Here is a tiny trained network, its code and every weight. The questions are about switching its units off for an input and a target symbol, where a switched-off unit gives its printed mean instead of its output.

import numpy as np


def w(rows, s, z=0):
    codes = np.array(rows[::2]) - 128.0
    scale = np.full(codes.shape[1], s)
    scale[-1] = z or s
    return codes * scale


def f(y):
    return y / 2 * (1 + np.tanh(0.7978845608 * (y + 0.044715 * y**3)))


def softmax(a):
    e = np.exp(a - a.max(-1, keepdims=True))
    return e / e.sum(-1, keepdims=True)


def log_softmax(a):
    a = a - a.max(-1, keepdims=True)
    return a - np.log(np.exp(a).sum(-1, keepdims=True))


def net(x, mask):
    ids = ['ΞΦγδεζθμπτψ'.index(c) for c in x.split()]
    T = len(ids)
    res = E[ids] + P[:T]
    q, k, v = (res @ M[0].T for M in (Q, K, V))
    z = softmax(np.where(np.tri(T) > 0, q @ k.T / 3**0.5, -1e9)) @ v
    res = res + np.where(mask[0], z, O[0][:, -1]) @ O[0][:, :-1]
    y = f(res @ A[0][:, :-1].T + A[0][:, -1])
    res = res + np.where(mask[1:9], y, B[0][:, -1]) @ B[0][:, :-1]
    return log_softmax(res[-1] @ U[:, :-1].T + U[:, -1])


Q, K, V, O, A, B = {}, {}, {}, {}, {}, {}
E = w([
[86,251,155,139,94,187,180],'Ξ',
[153,98,114,147,72,148,178],'Φ',
[100,134,154,146,90,151,158],'γ',
[132,124,78,117,34,149,125],'δ',
[120,102,79,187,141,149,140],'ε',
[144,100,91,168,116,124,165],'ζ',
[93,153,122,174,132,112,150],'θ',
[109,245,133,120,107,95,166],'μ',
[28,9,153,76,139,74,169],'π',
[132,133,71,161,95,140,92],'τ',
[142,180,110,118,110,61,184],'ψ',
],0.02)
P = w([
[73,122,72,143,109,164,229],'0',
[89,179,120,8,177,140,184],'1',
[66,121,114,178,75,118,123],'2',
[176,169,47,123,139,156,167],'3',
[104,173,128,6,181,114,163],'4',
[88,107,123,184,83,94,101],'5',
[188,154,58,135,139,128,142],'6',
[123,161,132,5,189,94,142],'7',
[107,93,132,186,87,72,76],'8',
[201,143,71,143,142,102,118],'9',
[96,177,134,14,199,117,173],'10',
[122,90,141,190,91,62,60],'11',
],0.017)
Q[0] = w([
[155,135,122,252,77,164,109],'h1',
[40,92,150,82,122,103,142],'h1',
[202,168,48,175,138,128,178],'h1',
],0.019)
K[0] = w([
[206,114,236,148,161,118,62],'h1',
[64,116,95,188,90,178,232],'h1',
[160,120,116,129,169,5,50],'h1',
],0.015)
V[0] = w([
[164,193,136,86,6,140,112],'h1',
[35,197,166,152,184,138,70],'h1',
[140,143,186,115,101,35,173],'h1',
],0.012)
O[0] = w([
[109,105,222,164,67,118,218,181],'h1',
[106,87,111,119,123,32,94,3],'h1',
[252,122,148,48,40,105,189,156],'h1',
],0.013,0.0043)
A[0] = w([
[126,75,128,232,45,181,63,179],'n1',
[126,24,104,161,31,205,40,9],'n2',
[91,145,191,175,41,109,43,67],'n3',
[159,185,118,95,122,173,166,55],'n4',
[195,163,66,212,74,83,136,84],'n5',
[142,128,123,80,169,176,89,51],'n6',
[110,4,121,170,83,183,110,103],'n7',
[105,157,42,129,178,81,60,77],'n8',
],0.012,0.014)
B[0] = w([
[205,129,172,147,168,88,151,247],'n1',
[112,238,102,173,48,134,110,150],'n2',
[126,54,94,126,82,239,102,167],'n3',
[151,49,106,160,141,114,97,206],'n4',
[48,133,119,130,152,134,82,237],'n5',
[163,161,128,178,167,2,202,161],'n6',
[120,149,79,36,159,98,95,179],'n7',
[93,101,225,91,131,146,95,191],'n8',
],0.015,0.013)
U = w([
[118,136,186,189,95,185,175,103],'Ξ',
[185,83,144,79,119,179,139,82],'Φ',
[144,213,86,47,97,215,160,254],'γ',
[178,155,189,112,82,122,191,102],'δ',
[114,141,174,148,127,148,123,90],'ε',
[146,127,88,147,153,238,92,135],'ζ',
[28,173,82,133,107,198,112,179],'θ',
[63,147,129,180,71,44,159,109],'μ',
[129,133,81,2,141,169,119,177],'π',
[96,209,82,194,155,75,154,169],'τ',
[125,28,140,182,122,73,124,20],'ψ',
],0.0097,0.0095)

Each question gives the input, a string of symbols that net reads in full, and the target symbol t.
The units are the heads (3 rows each of Q, K, V and O) and the neurons (one row each of A and B). Each row of codes is followed by its name. A weight is (code - 128) times the scale printed after its matrix; where a second scale follows, it is the last column's (O, A, B and U).
mask holds one flag per unit, heads first, then neurons. A switched-off unit (its flag False) gives its mean, the last column of its rows in O or B, instead of its output. The means were averaged over made-up inputs and are rounded, as every weight is.
A unit's drop is (log p(t) with every unit on - log p(t) with that unit switched off) / (log p(t) with every unit on - log p(t) with every unit switched off).
The circuit of an input: a set's keep is (log p(t) with only the set's units on - log p(t) with every unit switched off) / (log p(t) with every unit on - log p(t) with every unit switched off). Starting from all 9 units, units are removed one at a time, each time the one whose removal leaves the highest keep (on an exact tie, the one counted first), for as long as the keep stays at least 0.8.
circuit, biggest first: the units of the circuit, biggest drop first
most important unit: the unit with the biggest drop
top k neurons: the k neurons with the biggest drops, biggest first
input ζ π Φ ζ δ, target τ: top 2 neurons => (n6 n3)
input ε ζ γ ζ δ δ μ τ, target ε: most important unit => n8
input ε μ θ, target ψ: circuit, biggest first => (h1 n3)
input ζ δ τ, target ζ: top 3 neurons => (n3 n1 n7)
input ζ Φ γ Φ ζ μ, target θ: circuit, biggest first => (n3 n1)
input ζ τ ζ ε ζ ζ π τ π δ, target τ: top 3 neurons => (n3 n1 n8)
input ψ ζ μ μ μ μ ζ ζ ε ψ ψ, target Φ: circuit, biggest first => (n4 h1)
input θ δ δ, target γ: top 4 neurons => (n7 n3 n2 n4)
input ζ ζ μ ζ ψ δ ζ ζ Ξ ζ π μ, target θ: top 2 neurons => (n3 n5)
input τ μ μ ζ, target μ: circuit, biggest first => (h1 n5)
input π θ δ Φ ζ, target ψ: top 4 neurons => (n6 n8 n4 n7)
input τ π μ μ Φ ζ Φ θ ψ θ, target ψ: circuit, biggest first => (h1 n4 n5)
input δ τ μ Ξ ε Ξ, target Ξ: circuit, biggest first => (n3 n7 n1)
input ε ζ θ θ Ξ, target ε: circuit, biggest first => (n8 h1 n6)
input δ τ μ ζ μ ψ τ, target ψ: top 2 neurons => (n4 n5)
input μ π ψ δ Ξ θ δ π γ ζ δ, target δ: circuit, biggest first => (h1)
input τ τ δ Ξ μ ζ μ ζ ε μ Ξ, target θ: top 2 neurons => (n1 n6)
input τ ζ ζ μ ζ ε δ ζ μ θ, target μ: circuit, biggest first => (h1 n5)
input ζ δ ζ ζ ζ δ θ Φ τ ψ, target ψ: circuit, biggest first => (n4 h1 n5)
input ζ ε μ Φ Ξ ζ Ξ, target ζ: circuit, biggest first => (n4 h1)
input δ μ ψ δ ζ θ ε τ, target Ξ: top neuron => (n7)
input τ μ ζ μ τ δ ζ γ, target θ: top 2 neurons => (n1 n6)
